Here is a tiny trained network, its code and every weight. The questions are about switching its units off for an input and a class, where a switched-off unit gives its printed mean instead of its output.

import numpy as np


def w(rows, s, z=0):
    codes = np.array(rows[::2]) - 128.0
    scale = np.full(codes.shape[1], s)
    scale[-1] = z or s
    return codes * scale


def f(y):
    return np.maximum(y, 0)


def log_softmax(a):
    a = a - a.max(-1, keepdims=True)
    return a - np.log(np.exp(a).sum(-1, keepdims=True))


def net(x, mask):
    res = np.array(x, float).reshape(1, 4) / 4 @ E
    y = f(res @ A[0][:, :-1].T + A[0][:, -1])
    res = res + np.where(mask, y, B[0][:, -1]) @ B[0][:, :-1]
    return log_softmax(res[-1] @ U[:, :-1].T + U[:, -1])


A, B = {}, {}
E = w([
[195,82,60,173,65,89,157,129,37],'x0',
[71,128,79,205,199,54,168,172,179],'x1',
[52,34,200,134,102,80,104,144,93],'x2',
[208,102,137,99,79,64,115,78,248],'x3',
],0.011)
A[0] = w([
[166,28,116,180,109,52,129,161,38,111],'N0',
[5,172,191,91,168,131,63,128,168,118],'N1',
[191,194,65,89,170,185,129,121,134,110],'N2',
[123,85,192,64,38,209,77,70,71,166],'N3',
[75,110,62,154,196,37,209,138,183,20],'N4',
[94,207,111,150,187,165,118,195,69,105],'N5',
[115,175,179,132,176,152,111,201,198,83],'N6',
[116,170,178,42,175,137,119,103,159,45],'N7',
[49,76,186,132,122,138,147,167,65,157],'N8',
[176,255,8,161,146,186,137,120,172,5],'N9',
[109,179,136,152,182,165,155,149,69,55],'N10',
[93,141,141,143,128,216,137,160,66,10],'N11',
[60,43,164,110,91,25,63,58,146,153],'N12',
[199,177,90,176,106,93,148,147,85,86],'N13',
[78,194,95,126,197,191,160,125,35,45],'N14',
[190,144,136,101,114,55,139,66,204,31],'N15',
[68,88,127,244,189,54,188,146,141,215],'N16',
],0.0084,0.0031)
B[0] = w([
[66,203,89,73,45,142,136,162,88,229],'N0',
[111,200,69,140,59,128,172,187,40,212],'N1',
[116,177,176,120,193,93,66,229,94,200],'N2',
[207,98,152,61,216,151,203,179,55,241],'N3',
[226,57,114,51,166,169,160,163,102,221],'N4',
[190,109,120,133,84,38,126,134,156,212],'N5',
[106,189,80,69,69,130,153,64,90,184],'N6',
[156,156,46,93,94,107,170,123,107,174],'N7',
[133,132,173,158,89,49,25,149,188,212],'N8',
[98,179,182,169,163,65,21,254,110,220],'N9',
[166,58,114,68,81,88,120,100,185,188],'N10',
[207,90,78,120,114,116,110,159,222,188],'N11',
[94,147,169,103,93,54,46,201,172,218],'N12',
[77,188,88,147,44,158,147,127,99,189],'N13',
[195,83,74,160,107,42,105,60,214,218],'N14',
[190,51,48,132,70,88,101,95,213,208],'N15',
[227,155,155,63,214,121,153,133,69,251],'N16',
],0.0081,0.013)
U = w([
[74,146,205,131,144,76,6,207,160,169],'0',
[185,52,80,116,58,92,81,72,245,64],'1',
[207,94,138,71,224,151,188,138,74,112],'2',
[66,229,14,114,24,131,183,122,86,100],'3',
[131,152,161,117,129,94,106,122,132,194],'4',
[71,48,172,231,210,187,212,42,133,2],'5',
[1,75,173,200,190,242,234,7,141,2],'6',
[12,37,173,174,189,238,198,50,154,2],'7',
],0.009,0.0059)

Each question gives the input, the list of numbers given to net, and the class t.
The units are the neurons (one row each of A and B). Each row of codes is followed by its name. A weight is (code - 128) times the scale printed after its matrix; where a second scale follows, it is the last column's (A, B and U).
mask holds one flag per neuron, in row order. A switched-off neuron (its flag False) gives its mean, the last column of its row in B, instead of its output. The means were averaged over made-up inputs and are rounded, as every weight is.
A unit's drop is (log p(t) with every unit on - log p(t) with that unit switched off) / (log p(t) with every unit on - log p(t) with every unit switched off).
The circuit of an input: a set's keep is (log p(t) with only the set's units on - log p(t) with every unit switched off) / (log p(t) with every unit on - log p(t) with every unit switched off). Starting from the 12 units with the biggest drops (on a tie, the unit counted first), units are removed one at a time, each time the one whose removal leaves the highest keep (on an exact tie, the one counted first), for as long as the keep stays at least 0.8.
circuit, biggest first: the units of the circuit, biggest drop first
most important unit: the unit with the biggest drop
top k neurons: the k neurons with the biggest drops, biggest first
drop of u: that unit's drop, to one decimal
input [-8,4,-7,1], class 3: circuit, biggest first	[N6]
input [7,-5,-4,6], class 3: top 2 neurons	[N13 N14]
input [-4,7,6,5], class 2: top 3 neurons	[N4 N16 N9]
input [-1,8,6,-7], class 2: top 3 neurons	[N16 N4 N15]
input [6,7,3,-8], class 1: top 3 neurons	[N14 N8 N3]
input [-8,-7,-6,-2], class 3: top 3 neurons	[N7 N1 N16]
input [0,6,-6,-2], class 0: top 4 neurons	[N9 N3 N2 N7]
input [-6,-6,-4,-1], class 2: top 2 neurons	[N3 N0]
input [8,-3,6,2], class 3: top 2 neurons	[N0 N9]
input [7,3,-7,1], class 0: top 2 neurons	[N9 N2]
input [-8,-7,5,2], class 3: top 4 neurons	[N1 N16 N7 N4]
input [-2,-6,1,-1], class 2: drop of N3	0.2
input [-2,7,2,-7], class 1: drop of N10	0.2
input [-3,-4,-1,-3], class 2: drop of N13	0.2
input [-8,-5,5,6], class 3: most important unit	N1
